Here is a tiny trained network, its code and every weight. The questions are about switching its units off for an input and a class, where a switched-off unit gives its printed mean instead of its output.

import numpy as np


def w(rows, s, z=0):
    codes = np.array(rows[::2]) - 128.0
    scale = np.full(codes.shape[1], s)
    scale[-1] = z or s
    return codes * scale


def f(y):
    return np.maximum(y, 0)


def log_softmax(a):
    a = a - a.max(-1, keepdims=True)
    return a - np.log(np.exp(a).sum(-1, keepdims=True))


def net(x, mask):
    res = np.array(x, float).reshape(1, 4) / 4 @ E
    y = f(res @ A[0][:, :-1].T + A[0][:, -1])
    res = res + np.where(mask, y, B[0][:, -1]) @ B[0][:, :-1]
    return log_softmax(res[-1] @ U[:, :-1].T + U[:, -1])


A, B = {}, {}
E = w([
[199,62,30,181,123,206,74,212,87],'x0',
[85,55,89,125,226,93,135,148,254],'x1',
[187,82,216,17,196,201,52,105,98],'x2',
[233,114,116,15,97,84,216,210,156],'x3',
],0.006)
A[0] = w([
[170,89,227,59,193,190,78,110,127,113],'n1',
[108,124,29,193,52,95,155,166,125,42],'n2',
[92,42,87,131,200,109,135,162,236,81],'n3',
[162,36,43,174,141,221,110,185,115,124],'n4',
[198,74,120,61,101,75,189,202,173,97],'n5',
[68,145,151,230,185,155,50,65,107,118],'n6',
[167,88,208,75,179,189,75,104,78,80],'n7',
[187,138,146,99,73,83,153,162,83,117],'n8',
[152,110,192,23,190,190,58,104,98,91],'n9',
[85,138,116,213,147,182,63,43,106,94],'n10',
[168,207,155,138,12,142,148,117,2,106],'n11',
[113,164,83,196,54,78,198,102,140,137],'n12',
[198,66,45,180,112,192,79,194,96,144],'n13',
[84,179,226,88,181,49,187,53,168,140],'n14',
[152,202,148,137,32,156,110,108,38,91],'n15',
[207,112,108,66,122,79,194,162,146,57],'n16',
[115,76,97,133,237,104,167,137,234,104],'n17',
[108,69,79,114,202,98,150,120,205,34],'n18',
[92,209,81,201,86,95,163,161,158,8],'n19',
[192,126,108,39,98,65,181,225,161,131],'n20',
[156,64,160,84,178,162,66,121,92,111],'n21',
[81,218,230,68,137,77,167,45,189,182],'n22',
[185,57,54,179,163,205,84,211,97,128],'n23',
[187,173,138,93,74,140,192,156,81,130],'n24',
],0.0054,0.0013)
B[0] = w([
[90,68,86,199,58,128,231,187,201,225],'n1',
[116,102,103,210,72,140,216,203,180,207],'n2',
[64,163,108,52,192,229,81,153,148,221],'n3',
[213,216,209,107,130,117,135,205,136,221],'n4',
[102,54,189,131,158,57,77,92,59,223],'n5',
[111,43,219,164,154,30,54,147,35,227],'n6',
[84,60,66,179,85,144,218,203,189,213],'n7',
[67,72,146,116,181,117,70,125,62,186],'n8',
[73,53,93,208,67,130,233,208,215,226],'n9',
[98,61,196,138,149,33,53,125,27,215],'n10',
[25,154,25,2,232,253,85,176,170,234],'n11',
[101,69,97,144,51,171,186,186,179,215],'n12',
[211,237,199,121,99,117,121,218,124,225],'n13',
[203,227,216,118,103,115,111,221,148,242],'n14',
[19,119,69,34,235,222,95,192,149,211],'n15',
[91,55,175,162,151,64,87,132,54,204],'n16',
[91,147,87,51,194,212,74,143,131,222],'n17',
[54,160,89,53,204,204,79,133,140,196],'n18',
[72,52,75,183,78,114,211,206,178,198],'n19',
[122,35,176,133,139,64,73,118,53,234],'n20',
[112,94,119,185,64,115,221,188,172,195],'n21',
[211,226,213,132,77,139,135,226,147,255],'n22',
[214,225,216,145,94,117,141,239,126,226],'n23',
[77,105,136,73,164,120,75,106,97,196],'n24',
],0.0047,0.0057)
U = w([
[99,71,89,174,62,134,230,141,182,108],'0',
[81,149,86,63,194,211,85,130,135,113],'1',
[114,64,158,140,142,26,70,119,50,119],'2',
[200,236,172,130,91,115,137,149,141,116],'3',
[159,128,107,133,109,132,122,89,140,208],'4',
[199,166,40,139,141,102,166,3,107,1],'5',
],0.012,0.0087)

Each question gives the input, the list of numbers given to net, and the class t.
The units are the neurons (one row each of A and B). Each row of codes is followed by its name. A weight is (code - 128) times the scale printed after its matrix; where a second scale follows, it is the last column's (A, B and U).
mask holds one flag per neuron, in row order. A switched-off neuron (its flag False) gives its mean, the last column of its row in B, instead of its output. The means were averaged over made-up inputs and are rounded, as every weight is.
A unit's drop is (log p(t) with every unit on - log p(t) with that unit switched off) / (log p(t) with every unit on - log p(t) with every unit switched off).
The circuit of an input: a set's keep is (log p(t) with only the set's units on - log p(t) with every unit switched off) / (log p(t) with every unit on - log p(t) with every unit switched off). Starting from the 12 units with the biggest drops (on a tie, the unit counted first), units are removed one at a time, each time the one whose removal leaves the highest keep (on an exact tie, the one counted first), for as long as the keep stays at least 0.8.
units of the circuit, in order: the units of the circuit, biggest drop first
unit that matters most: the unit with the biggest drop
k most important neurons: the k neurons with the biggest drops, biggest first
drop when u is switched off: that unit's drop, to one decimal
input [-7,0,6,-4], class 3: units of the circuit, in order -> [n22]
input [4,-3,4,4], class 0: units of the circuit, in order -> [n9, n7]
input [-5,-1,2,-1], class 3: units of the circuit, in order -> [n22, n14]
input [7,-1,-2,-8], class 2: 2 most important neurons -> [n10, n6]
input [-2,-2,8,8], class 0: 3 most important neurons -> [n9, n1, n7]
input [-8,6,3,0], class 3: 4 most important neurons -> [n22, n14, n11, n15]
input [7,0,-3,8], class 2: 3 most important neurons -> [n20, n5, n16]
input [-1,-5,-2,-5], class 1: 3 most important neurons -> [n11, n15, n20]
input [8,-6,4,-3], class 3: 3 most important neurons -> [n23, n13, n4]
input [1,-5,-2,-5], class 1: 3 most important neurons -> [n11, n15, n20]
input [6,3,0,-7], class 2: 2 most important neurons -> [n6, n10]
input [-7,-8,-8,6], class 0: 3 most important neurons -> [n12, n19, n2]
input [4,-6,1,3], class 1: 2 most important neurons -> [n11, n15]
input [5,1,-4,4], class 3: unit that matters most -> n13
input [-8,5,0,-5], class 3: 2 most important neurons -> [n22, n14]
input [2,-5,-7,8], class 2: 2 most important neurons -> [n20, n5]
input [5,-7,7,4], class 0: drop when n1 is switched off -> 0.4
input [-2,0,1,6], class 2: drop when n14 is switched off -> 0.0
input [-5,2,-1,-3], class 3: drop when n14 is switched off -> 0.2
input [-4,-8,1,3], class 1: drop when n11 is switched off -> 0.1
input [-4,-6,1,2], class 1: unit that matters most -> n11
